In the rows, 128 means zero.
Each row of numbers belongs to one of the elements below and depends on some of the facts about them. Some rows are named. Which element is each other row?

Some facts about the elements:
bebal (η ribrom godro)
bedrok (τ drodrumol)
bemon (η giba) (τ zofos)
betra (τ skistom puneli)
biflon (τ matrol)
bobam (τ dribrofi)
bogil (ω plugafim)
bonevu (η forok klidrefun gitrun) (τ dritral)
briti (τ pefon dadrur)
brosom (ω skodon biflusa kludil namun) (τ dribrofi kiskik)
brusto (ω pluna forok) (τ fleka)
brutral (τ drodrumol)
dadrom (η ribegu drodrumol simi) (τ dadrur bobam)
dadrur (ω biflusa kifo) (τ stimer)
daklan (τ dribrofi)
domok (τ libeples)
dostenin (η leda zesor) (τ dribrofi gresotan grostu)
dramom (τ drurolar)
drestodrer (τ sagramim)
dretum (η nafer godro)
drimi (τ kludil bobam)
drimir (ω starar drestodrer sipam) (τ gresotan)
dritral (τ drurolar)
drurolar (τ bemon bobam)
fami (η nimin) (τ tudan kludil)
feze (η lisas) (τ gapo flistum)
fleka (ω lagrofla bemon stabro)
flikeklun (ω plugafim skiskon tevi)
flistum (η loklem) (τ ribrom laman)
flizis (η flikeklun) (τ zesor)
fluge (τ fugi plofer)
fluges (ω kluvudel flupum nimin) (τ trestak)
flugrefler (τ dribrofi)
flupum (τ klegik)
forok (τ mastebel)
fufim (η drodrumol zesor) (τ dribrofi)
fugi (η plofer brusto)
gadri (η skimer ribrom brusto)
gagrum (ω leda lagrofla stuvostun kluvudel) (τ drurolar daklan kiplak)
gapo (τ dadrur)
gava (τ drimi)
gebri (η fleka kluvudel skiskon) (ω drurolar mebrum) (τ gravok staflis)
gebripe (τ sipam)
gelu (η trakle namun) (τ triko)
gezik (η domok) (ω nibra) (τ skistom stuvostun zonur)
giba (τ dribrofi stimer)
gitrum (η dritral skivam) (τ ribrom)
gitrun (τ zesor biflon)
goga (η pifler zoge trizu sagramim)
goko (η midrur kluvudel) (ω fluflem sedrem fami nuflun)
gostedral (ω staflis nibra grutrol mebrum)
gota (η ribrom nafer) (τ giba brusto)
gravok (τ gava)
grego (η gusto tubrar) (ω namun skivam)
grelon (ω skuran biflon) (τ mebrum)
gresotan (η skodon briti brosom) (τ flupum)
grofan (η skegrer flikeklun) (τ betra)
groplu (ω miklim forok skudos fluge tevi) (τ trugre)
grotrel (ω lagrofla kluvudel klustim mebrum) (τ kludil)
grutrol (η drurolar dramom klustim) (τ klegik)
guklekor (τ dribrofi goga)
gusto (ω fugi tozogrum gitrun zamen nafer flugrefler) (τ dribrofi)
kastum (η pliva)
kifo (τ drimi dribrofi)
kiplak (ω fluflem) (τ tudan trestak tevi)
kiskik (τ puneli)
klapam (τ daklan stimer puneli)
klaplen (τ ribrom)
klegik (τ bobam)
klolu (τ kugrer)
klovis (η skulugol sasko) (τ bobam)
kludil (τ stuvostun)
klustim (τ dribrofi)
kluvudel (τ fleka pluna gezik)
komas (τ dribrofi)
kugrer (η plofer godro) (τ zenil)
kulan (τ stuvostun klustim brutral)
lagrofla (τ gresotan zonur)
laman (η biflon zonur) (ω flistum zofos tevi)
libeples (η pliva) (τ zenil stimer)
lisas (τ mopli)
loklem (ω simi grutrol) (τ plifluk)
mastebel (ω brutral grutrol) (τ stuvostun)
mebrum (τ dribrofi)
midrur (ω saskek briti gapo)
miklim (η stabro sasko) (τ dramom)
mopli (τ drurolar)
nabror (ω sefal visel) (τ tevi)
nafer (τ dribrofi mopli kugrer)
namun (τ pefon plofer)
nibra (η potre skiskon)
nisan (η grostu betra nimin) (τ dribrofi)
nuflun (τ drimi drutre)
pefon (η tunun fluflem stabro) (τ daklan)
pestur (η grelon stabro pliva staderu)
piparin (τ dribrofi)
plenil (η daklan klidrefun plumor) (τ matrol)
plifluk (ω saskek trugre) (τ dribrofi)
plirir (τ flizis puneli)
pliva (τ saskek)
plivevil (τ flupum)
plofer (τ ribrom komas brutral)
pluna (η biflon) (τ puneli sastok bobam)
potre (ω bemon skilus puneli)
puneli (η brutral) (τ dribrofi)
puzor (ω sedrem forok plivevil grutrol) (τ bobam)
raskal (η ribegu)
reden (ω piparin nisan) (τ skistom staderu)
ribegu (ω kastum dadrom pestur fluge)
ribrom (τ klegik dribrofi)
sabu (η piparin bogil) (τ bebal dribrofi)
sagramim (ω dadrom klapam zenil) (τ bobam)
saskek (η drurolar gusto gitrun zoge) (τ stuvostun)
sastok (η fleka flupum) (τ dadrur plifluk zesor)
sedrem (η fluflem midrur simi) (τ fleka)
sefal (η dribrofi) (τ fluflem puneli flugrefler)
sibul (η flugrefler) (τ daklan)
simi (τ dribrofi skivam)
sipam (η giba skulugol ribrom grostu) (τ klaplen)
skegrer (ω brutral) (τ trugre)
skeskul (η skiskon)
skimer (τ dribrofi plifluk)
skiskon (τ drimi dribrofi tozogrum sedrem stimer)
skistom (ω klidrefun zoge plofer flugrefler) (τ klegik)
skivam (τ kludil bobam)
skodon (τ gresotan kludil stimer)
skotra (η tunun flugrefler) (τ kiskik tevi)
skuran (τ bemon stuvostun)
skurik (η skegrer tudan betra) (ω starar forok klidrefun) (τ guklekor plenil bedrok)
staderu (τ puneli)
staflis (η giba tudan klaplen) (τ bobam)
starar (η stabro gebripe zoge grotrel) (τ stevi)
stevi (η skilus)
stostala (η tubrar) (ω saskek kugrer) (τ matrol kiplak skiskon)
stuvi (ω skimer gota betra kifo) (τ stimer)
sukle (η flugrefler) (ω nisan) (τ kugrer)
tevi (τ dribrofi)
tozogrum (η dritral potre biflon) (τ klustim)
trakle (ω gravok plugafim drutre) (τ zenil)
trede (η trizu) (τ starar)
trestak (η forok) (τ flikeklun klustim)
triko (η drimir) (τ dribrofi flupum bobam)
trizu (τ flikeklun bemon staderu)
trugre (τ skistom betra bobam)
tubrar (ω klapam nibra) (τ drodrumol)
tudan (τ dretum)
tunun (τ bemon)
tutra (τ dribrofi)
vazel (η biflusa skiskon) (ω gota klustim) (τ klapam)
visel (η gravok bedrok nimin) (τ saskek flikeklun)
zenil (τ drurolar)
zesor (ω miklim sefal sabu fluge)
zofos (τ dribrofi)
zoge (τ stevi)
zonur (τ klegik kludil)

Known rows:
skotra: [115 127 133 131 138 123 125 126 130 144 138 184 155 145 122 140 126 143
 122 125 125 132 116 132 109 118 133 129 130 117 131 141 141 115 131 130
 127 114]
grostu: [137 145 113 123 143 116 125 122 115 118 115 126 109 129 146 126 129 126
 137 120 129 125 125 121 162 135 143 144 126 133 133 135 110 118 109 117
 155 137]
sukle: [122 126 130 134 134 129 132 121 137 122 150 167 153 120 131 132 123 143
 145 108 130 123 128 134 122 119 128 129 133 122 121 134 132 126 129 121
 135 128]
plivevil: [121 142 126 126 129 128 131 132 126 143 130  97 122 122 124 139 133 121
 125 132 134 125 134 117 130 129 133 121 111 132 127 121 129 126 131 127
 133 118]
staderu: [118 121 133 129 132 127 120 129 123 104 118 162 131 146 136 113 126 131
  97 127 119 138  64 131 111 114 138 138 132 114 134 148 121 119 120 123
 127 119]
nafer: [132 150 110 120 146 120 127 124 119 118 121  91 111 119 140 137 126 117
 138 124 132 121 138 116 164 135 139 135 118 131 122 133 113 129 122 121
 137 127]
fami: [140 139 124 130 137 128 129 127 118 151 127 151 129 138 131 146 133 130
 147 126 132 123 168 126 149 146 129 132 146 132 130 129 134 125 126 127
 133 127]
mastebel: [131 111 146 144 124 129 122 131 123 126 136 123 119 129 146 116 157 122
 143 126 127 118 129 135 132 130 124 116 126 140 119 117 165 136 118 139
 117 117]
skeskul: [117 111 140 128 129 123 128 134 135 147 158 107 148 130 102 120 116 157
 154 148 128 136 143 134 120 125 119 121 134 131 151 120 153 132 119 127
 114 126]
starar: [153 156 145 140 126 130 130 130 126 136 126 235 160 156 137 118 115 148
 140 120 124 133  94 127 104 125 118 128 139 113 132 139 124  95 146 129
 145  99]
betra: [139 142 114 126 143 117 125 124 119 113 118 115 107 127 140 128 127 119
 136 121 128 128 133 123 159 131 140 142 132 131 128 135 113 133 111 123
 140 136]
biflusa: [108 107 134 125 126 126 128 131 132 115 153  45 137 121 110 107 117 142
 141 147 130 141 125 129 125 120 123 125 127 136 141 123 133 138 119 118
 110 127]
klovis: [129 147 123 130 146 117 130 122 123 152 126 201 143 146 133 150 130 141
 133 114 130 119 135 127 138 136 137 138 132 124 130 141 126 107 128 127
 147 125]
trede: [128 161 135 129 127 138 139 127 128 140 114 161 138 126 135 129 115 132
 139 137 130 125 106 116 118 129 117 120 123 134 123 128 102 107 159 125
 146 112]
forok: [162 149 139 138 105 147 124 141 120  90 103  89 108 125 150 102 152  97
  64 125 131 139 107 112 101 122 122 121 117 123 120 124 112 136 130 131
 109  88]
dadrom: [ 97 125 131 129 142 121 127 125 135 154 155 152 160 138 111 149 127 164
 125 132 128 127 143 130 115 121 133 123 130 121 137 134 149 114 128 127
 132 119]
bogil: [145 139 118 119 128 133 137 122 140  79 144 101 130 103 120 119 124 160
 100 127 129 119 145 130 139 134 124 134 129 151 120 119 117 114 128 140
 140 137]
fluflem: [106 111 133 124 134 126 118 123 129  98 137 124 140 131 129 100 128 150
 107 128 125 140  68 127 109 109 142 136 122 120 139 146 116 115 108 113
 124 111]
klustim: [120 122 126 125 113 141 132 125 132 128  97 129 113 117 142 127 125  90
 114 122 129 129  79 125 112 127 128 125 115 122 121 131  89 130 151 120
 128 136]
pliva: [114 120 133 127 135 137 124 121 120  88 117 111 130 127 144 107 131 133
  73 134 126 137  79 126 115 127 137 138 137 133 138 146 111 128 129 120
 125 113]

Rows to name:
No name comes twice in this set of rows, the named rows included.
[113  97 134 127 122 127 127 130 138  93 165  45 133 110 113 100 117 134
 148 139 129 138 137 137 135 116 119 124 132 139 129 119 135 156 110 123
 104 140]	potre
[137 137 130 129 115 149 135 124 135 133  93 149 141 108 139 136 129 108
 143 103 134 120 148 126 117 125 115 117 128 123 104 131 113 133 150 125
 119 128]	stostala
[155 133 111 119 135 126 131 117 134  85 133 117 116 109 132 130 139 157
  93 113 134 115 152 127 144 135 140 142 132 143 122 124 107 108 106 137
 153 143]	flikeklun
[116 112 143 135 134 123 127 124 138 132 172 134 169 128 112 114 123 173
 164 130 133 132 141 138 118 113 120 122 137 132 135 127 157 124 115 126
 125 117]	goko
[131 114 127 124 113 127 121 130 129 134 119 121 108 129 125 117 134 125
 135 134 129 137 102 124 116 113 136 131 117 121 141 121 110 121 113 124
 138 145]	dribrofi
[143 144 128 123 127 125 131 133 128 130 135 106 124 123 121 121 129 121
  97 127 133 130 145 126 120 135 122 125 124 135 118 127 139 134 127 131
 128 117]	fluge
[144 154 131 125 114 147 133 133 127 106  92  88 112 118 143 107 126 105
 114 137 130 132  92 109 116 124 119 117 111 132 121 123  82 120 147 124
 127 108]	klidrefun
[137 145 127 119 109 152 128 131 126  99  57 101 112 127 143 117 132  96
  90 135 121 132  92 121 111 128 120 118 119 124 117 136  90 128 151 130
 116 111]	gitrun
[117 109 142 139 129 127 125 124 126 116 136 135 130 126 141 115 133 135
 168 135 113 109 118 146 150 133 114 117 126 149 112 116 165 134 132 142
 123 140]	gostedral
[144 128 129 129 112 142 129 132 131  76  97 142 110 121 150 114 129  88
  77 114 118 130  82 129 107 119 125 127 120 117 104 134 106 140 144 133
 115 118]	gusto
[108 102 133 136 133 132 132 123 132 132 144 164 130 124 136 150 142 139
 140 132 120 102 145 146 140 148 123 119 127 153 112 116 164 135 146 151
 126 150]	gezik
[121 103 137 130 123 117 123 139 137 167 161 130 143 142  94 142 126 136
 137 143 125 135 169 141 112 124 120 122 138 117 141 115 171 140 119 139
 108 138]	tozogrum
[151 134 123 124 123 122 126 131 133 116 134 138 125 135 114 133 132 142
  86 124 126 133 143 129 119 128 132 133 130 123 130 122 134 118 116 143
 134 127]	tevi
[127 116 126 123 122 132 122 120 138  90 124  79 140 107 124 103 137 148
 141 121 133 132 121 126 122 109 133 127 120 133 128 130 113 122  94 118
 123 124]	zesor

The same elements again, as new rows of numbers:
Named rows:
gebri: [129 108 130 162 122 115 121 126 121 105 121 146 115 143 137 137 125 128
 116 150 134 117 131 125 118 131 148 107 129 148 102  95 120 133 151 123
 116 129 117 119 121 141 142 114 132 126 119 115 139 151 123]
leda: [139 130 124  90 113 133 145 125 123 140 152 118 117  87 139 130 145 130
 156 117 112 144 138 137 139 122 135 124 131 132 147 127 122 106 153 146
 138 126 127 114 122 126 112 140 137 119 134 137 129 129 120]
feze: [118 109 141 148 141 136 135 131 142 102 108 158 131 154 135 119 116 134
 123 144 151 111 117 120 119 134 129 118 132 144 105 130 142 119 113 113
 148 130 117 124 115 122 160 118 125 136 119 123 110 126 144]
staderu: [137 143 122 114 131 132 149 131 116 134 145 111 133  99 116 133 134 134
 141 119 124 148 129 133 133 111 120 136 122 120 138 131 119 126 129 139
 130 125 137 113 128 122 118 137 125 127 139 137 136 126 134]
sibul: [127 117 127 144 133 113 108 123 135 110 105 142 127 154 147 117 118 132
 112 149 149 106 124 124 120 139 134 119 121 139 109 117 135 140 115 111
 113 137 111 138 126 130 147 124 125 136 127 122 123 136 124]
flizis: [121 119 131 155 116 117 110 124 134 111 113 139 128 148 150 125 115 129
 108 135 147 108 123 127 110 147 140 118 123 127 114 128 133 145 117 105
 121 129 113 139 129 133 146 123 130 131 126 126 128 137 121]
reden: [130 132 120 143 134 122 140 130 115 124 125 138 135 132 117 124 128 135
 121 144 144 133 124 122 132 110 124 131 121 131 113 114 126 132 128 122
 124 134 133 123 129 132 136 121 123 131 135 130 136 136 142]
gitrun: [143 153 119  96 137 142 126 132 135 149 142 105 128 117 111 116 127 131
 131 117 119 143 113 111 121  99 109 138 117 117 133 139 122 132 109 135
 137 148 144 126 136 120 125 140 145 103 136 126 125 122 117]
domok: [108 126 132 105 146 149 137 141 127 136 143 140 150 123  91 120 158 128
 133 139 117 154 109 123 130 118 120 134 137 128 131 130 138  85 108 148
 146 128 154 116 107 129 128 122 111 138 112 149 106 139 141]
tozogrum: [124 133 132 141 127 119  95 125 153 113 116 127 120 157 147 120 105 115
 102 122 139 100 111 111  94 131 135 128 123 130 111 132 135 155  95 110
 135 142 123 152 132 130 155 129 142 114 116 116 121 136 106]
grego: [118 116 145 155 114 115 113 126 122 108 119 141 137 157 134 126 111 141
 107 134 137 117 147 115 118 149 134 137 125 139 105 111 136 146 138  97
 112 123 118 140 115 126 153 118 116 136 130 135 117 153 146]
nabror: [123 122 130 149 140 124 133 137 118 126 124 133 134 148 111 130 131 140
 126 137 133 139 130 133 143 126 117 129 123 126 123 113 130 133 129 129
 107 130 128 120 130 132 127 114 112 139 135 121 130 121 141]
brosom: [120 123 150 121 125 141 150 144  91 147 148 107 137 123  97 137 133 171
 134 130 132 169 145 115 145 105 128 162 118 141 133 103 127 141 137 123
 105 136 152  95 114 105 120 141 118 130 120 162 101 171 152]
fluges: [130 115 127 136 120 122 138 123 110 125 140 141 121 128 124 124 152 142
 128 146 133 140 134 118 123 121 136 114 128 137 117 109 126 120 155 128
 123 135 128 114 125 139 138 113 132 124 138 130 131 140 135]
sagramim: [131 131 127 141 130 126 158 134 105 134 149 120 132 115 105 144 137 136
 141 120 112 161 137 141 148 107 125 129 133 123 135 116 111 126 151 146
 124 115 145 107 126 132 111 125 115 126 139 128 146 124 146]
drutre: [125 131 132 150 126 129 132 138 133 122 124 122 139 113 140 149 100 114
 128 114 113 113 133 149 131 145 132 139 134 117 135 137 117 142 114 127
 140 104 130 135 113 124 107 141 119 140 118 126 136 120 132]
gagrum: [127 112 126 135 115 124 137 118 105 124 147 143 119 128 123 123 150 138
 128 144 133 149 135 120 129 115 142 113 131 139 116  98 126 116 162 128
 123 131 125 113 128 138 147 108 126 125 138 133 131 147 133]
goga: [114 127 136 151 103 115 123 116 127 111 127 140 124 139 156 118 122 129
 109 118 141 115 123 134 109 162 139 118 128 120 126 139 148 152 113 100
 123 119 111 145 137 132 149 128 130 127 126 134 122 127 127]
brusto: [125 135 125 139 135 129 145 138 114 132 149 116 130 129  99 145 133 132
 131 113 107 156 133 135 135 105 117 136 126 120 138 126 118 133 139 148
 128 122 148 113 131 132 121 122 120 115 132 123 138 120 141]
visel: [124 114 135 147 133 120 105 133 147 118 100 142 128 156 141 127 112 131
 119 141 137  94 126 135 131 149 130 123 120 137 114 123 127 142 112 122
 105 134 109 134 125 129 122 130 126 137 123 109 124 122 113]

Which element is each row?
No name comes twice in this set of rows, the named rows included.
[132 118 126 109 110 133 122 121 143 130 136 133 110 109 153 125 139 121
 138 126 110 119 128 129 128 145 142 110 134 135 130 136 124 118 150 141
 133 131 116 125 119 127 118 135 148 117 115 119 122 127 106]	mebrum
[125 104 130 137 120 121 102 123 147 116 112 142 106 143 164 126 124 115
 121 123 124  97 124 133 121 159 148 103 136 139 126 135 130 130 131 131
 123 127 106 135 121 136 126 133 139 119 110 106 124 123  99]	nibra
[126 120 128 130 133 116 111 125 148 114 102 134 126 140 151 113 111 129
 117 146 145  95 121 122 120 144 137 119 120 139 117 127 136 135 109 113
 119 137 105 140 127 126 133 130 132 132 126 122 126 131 111]	nisan
[126 114 130 147 129 119 100 130 151 114 107 139 114 153 143 124 115 123
 116 138 134 100 113 129 121 137 134 113 122 133 115 124 127 143 116 122
 120 139 118 136 125 129 133 127 137 123 118 108 126 125 101]	fami
[127 126 127 158 121 119 138 128 120 127 142 134 123 139 117 136 140 128
 121 125 124 135 123 126 119 121 131 118 124 124 120 117 121 131 147 138
 127 125 138 120 129 140 131 114 133 114 129 118 138 123 132]	mastebel
[125 109 142 148 112 119 111 120 120 116 122 147 117 152 135 120 131 144
 116 152 140 118 141 114 120 138 146 121 126 146 102  99 130 138 153 108
 111 134 117 128 120 135 149 108 128 134 126 127 120 154 130]	vazel
[112 119 137 169 129 114 111 121 128 119 122 145 114 186 120 119 131 132
  93 128 142 128 110 116 114 134 126 116 116 124 116 123 143 159 122 113
 105 150 128 140 149 135 162 108 136 108 129 107 118 125 128]	skurik
[125 120 127 159 142 118 128 135 121 125 139 140 117 151 101 136 138 126
 120 131 122 142 123 122 135 112 127 120 126 133 120 107 123 132 144 144
 115 135 145 113 133 138 134 112 123 120 129 115 137 126 131]	puzor
[111 115 102 129 125 110 109 127 141  97 109 144 120 135 160 110 110 131
 114 140 141 113 116 146 119 141 148 116 134 132 120 124 139 126  79 104
 114 114  99 156 148 140 152 132 124 137 120 140 131 130 108]	kugrer
[128 127 131 123 103 130 132 117 126 126 143 130 117 104 153 128 137 121
 133 118 120 122 134 130 114 144 146 118 138 131 130 135 125 123 147 128
 142 117 122 127 117 132 122 135 138 123 120 129 135 131 116]	stuvostun
[133 133 124 131 106 127 166 125  94 131 165 121 125  89 124 138 146 135
 136 113 119 160 139 133 125 112 140 128 135 119 135 114 120 114 166 134
 133 112 135 106 124 133 124 126 130 116 136 147 140 138 140]	fleka
[141 126 125 124 116 133 154 126 101 139 160 127 117 104 108 135 155 146
 143 133 118 165 144 120 140  99 129 120 126 140 130  99 115 111 177 145
 119 132 140  95 119 132 124 120 131 124 140 133 136 141 136]	grotrel

The same elements again, as new rows of numbers:
Some elements and their rows:
nisan: [146 127 128 106  97 138 128 111  86 136 146 104 116 121 125 139 139 127
 152 126 135 133 126 132 128 128 143]
flugrefler: [147 133 123 136  13 113 133 110 175 109 153  41 167 116 132 130 110 129
 133 186 139 108 122 116 106 144  75]
pefon: [132 116 123 127  88 139 129  99 117 127 148 102 119 126 122 132 140 126
 136 144 130 136 128 134 136 121 135]
puzor: [108 133 122 128 206 116 128 165 171 134 114 136 129 126 126 118 130 123
 142 125 126 119 139 135 114 117 111]
stabro: [137 118 115 125 115 121 137 113 129 121 110 164 130 118 129 115 131 133
  87 138 118 126 130 116 144 125 140]
saskek: [147 120 135 108  69 145 134 111  91 134 150 105 116 125 121 137 135 119
 147 119 134 135 123 128 127 131 147]
grotrel: [117 130 112 120 215 123 127 140 154 119 107 155 130 113 132 118 124 148
 100 144 109 117 144 130 159 106 123]
laman: [116 112 138 133 147 136 115  90 128 134 147 138 116 152 129 137 132 135
 128 134 129 154 116 148 140 109 118]
zesor: [111 125 142 153 172 128 120 119 154 120 110 156 128 150 125 126 124 133
 107 122 119 139 120 139 118 123 106]
daklan: [123 131 127 141 124 125 130 133 139 123 118 125 132 135 129 123 120 127
 122 130 125 124 128 125 124 131 124]
leda: [135 121 117 117 144 119 130 143 129 117 114 158 134 117 134 121 125 142
  91 132 119 127 131 118 141 125 135]
visel: [144 122 132 103 112 138 125 106  92 137 145 143 114 122 124 140 142 131
 147 117 125 137 124 138 121 131 133]
simi: [127 131 123 116 144 117 133 174 131 130 119 140 133 116 128 123 129 120
 130 115 128 121 133 123 105 131 135]
bemon: [154 114 119  95 125 135 126 124  94 126 139 125 119 113 132 140 138 145
 124 123 135 139 123 130 151 122 141]
staderu: [124 130 129 140 124 126 132 126 136 127 116 137 130 132 126 120 123 123
 116 131 121 123 127 121 127 128 128]
kiskik: [124 132 132 143 133 126 129 134 137 123 119 129 132 133 128 123 120 126
 122 124 125 123 128 123 125 128 124]
groplu: [109 142 139 128 210 120 120 103 149 136 111 167 128 141 125 127 127 137
 130 126 109 125 127 145 111 125  96]
grutrol: [143 112 119  75 128 126 135 178 103 143 149 128 119 100 127 133 145 123
 151 107 142 139 133 130 108 123 152]
mebrum: [137 118 116 108 139 117 135 189 127 119 114 162 137 103 134 125 126 132
  98 114 127 130 133 117 122 128 144]
matrol: [125 120 136 150 117 132 126 138 145 109 118 129 136 138 127 126 121 122
 110 128 132 130 127 122 123 131 131]

Rows to name:
No name comes twice in this set of rows, the named rows included.
[125 131 123 132 127 127 142  78 134 135 105 179 117 130 117 107 141 114
 117 126 114 118 140 118 126 130 139]	pliva
[127 120 121 132 111 121 129 174 132 116 119 144 140 120 129 125 128 111
 115 114 141 129 136 121 102 134 145]	brutral
[138 107 128  95 106 132 134 170 118 136 151 113 117 116 123 135 143 116
 152 110 146 142 124 132 108 128 141]	sedrem
[130 110 118 130  82 135 142  80 116 137 134 127 102 133 118 120 159 121
 133 132 130 139 125 130 149 126 144]	libeples
[138 124 146 130 119 126 134 129 126 131 115 126 126 138 128 125 114 134
 107 120 117 135 106 120 119 130 112]	drutre
[120 136 136 148 137 126 123 102 132 124 115 151 130 142 129 124 123 132
 115 130 114 128 120 131 124 129 111]	bogil
[144 127 114  97 146 115 132 151 112 124 114 163 134 101 136 120 126 144
  95 124 115 121 135 116 139 127 140]	lagrofla
[131 146 126 147 175 126 114 130 119 125 112  93 137 145 134 135 101 134
 131 129 141 126 123 127 110 122 128]	ribrom
[105 123 117 153 169 129 117 140 149 102 116 172 143 124 125 127 135 114
 115 126 129 123 154 138 117 125 145]	tubrar
[144 111 120  81 160 135 132 174 110 134 143 107 116 109 128 138 135 133
 142 112 140 142 126 132 126 115 140]	staflis
[144 127 126 115 138 142 117 124 103 130 142  80 120 133 130 148 125 138
 157 126 146 135 120 138 130 117 134]	gadri
[130 131 136 134 114 121 126 121 121 126 117 161 132 132 128 127 126 129
 111 114 122 132 119 127 109 140 120]	zofos
[136 143 127 144 157 127 120 136 123 122 113  94 132 136 133 135 107 135
 132 126 138 125 123 127 116 126 124]	godro
[127 134 128 111 153 114 134 170 139 136 119 146 132 116 128 122 127 118
 136 111 133 121 131 124  95 133 129]	plivevil

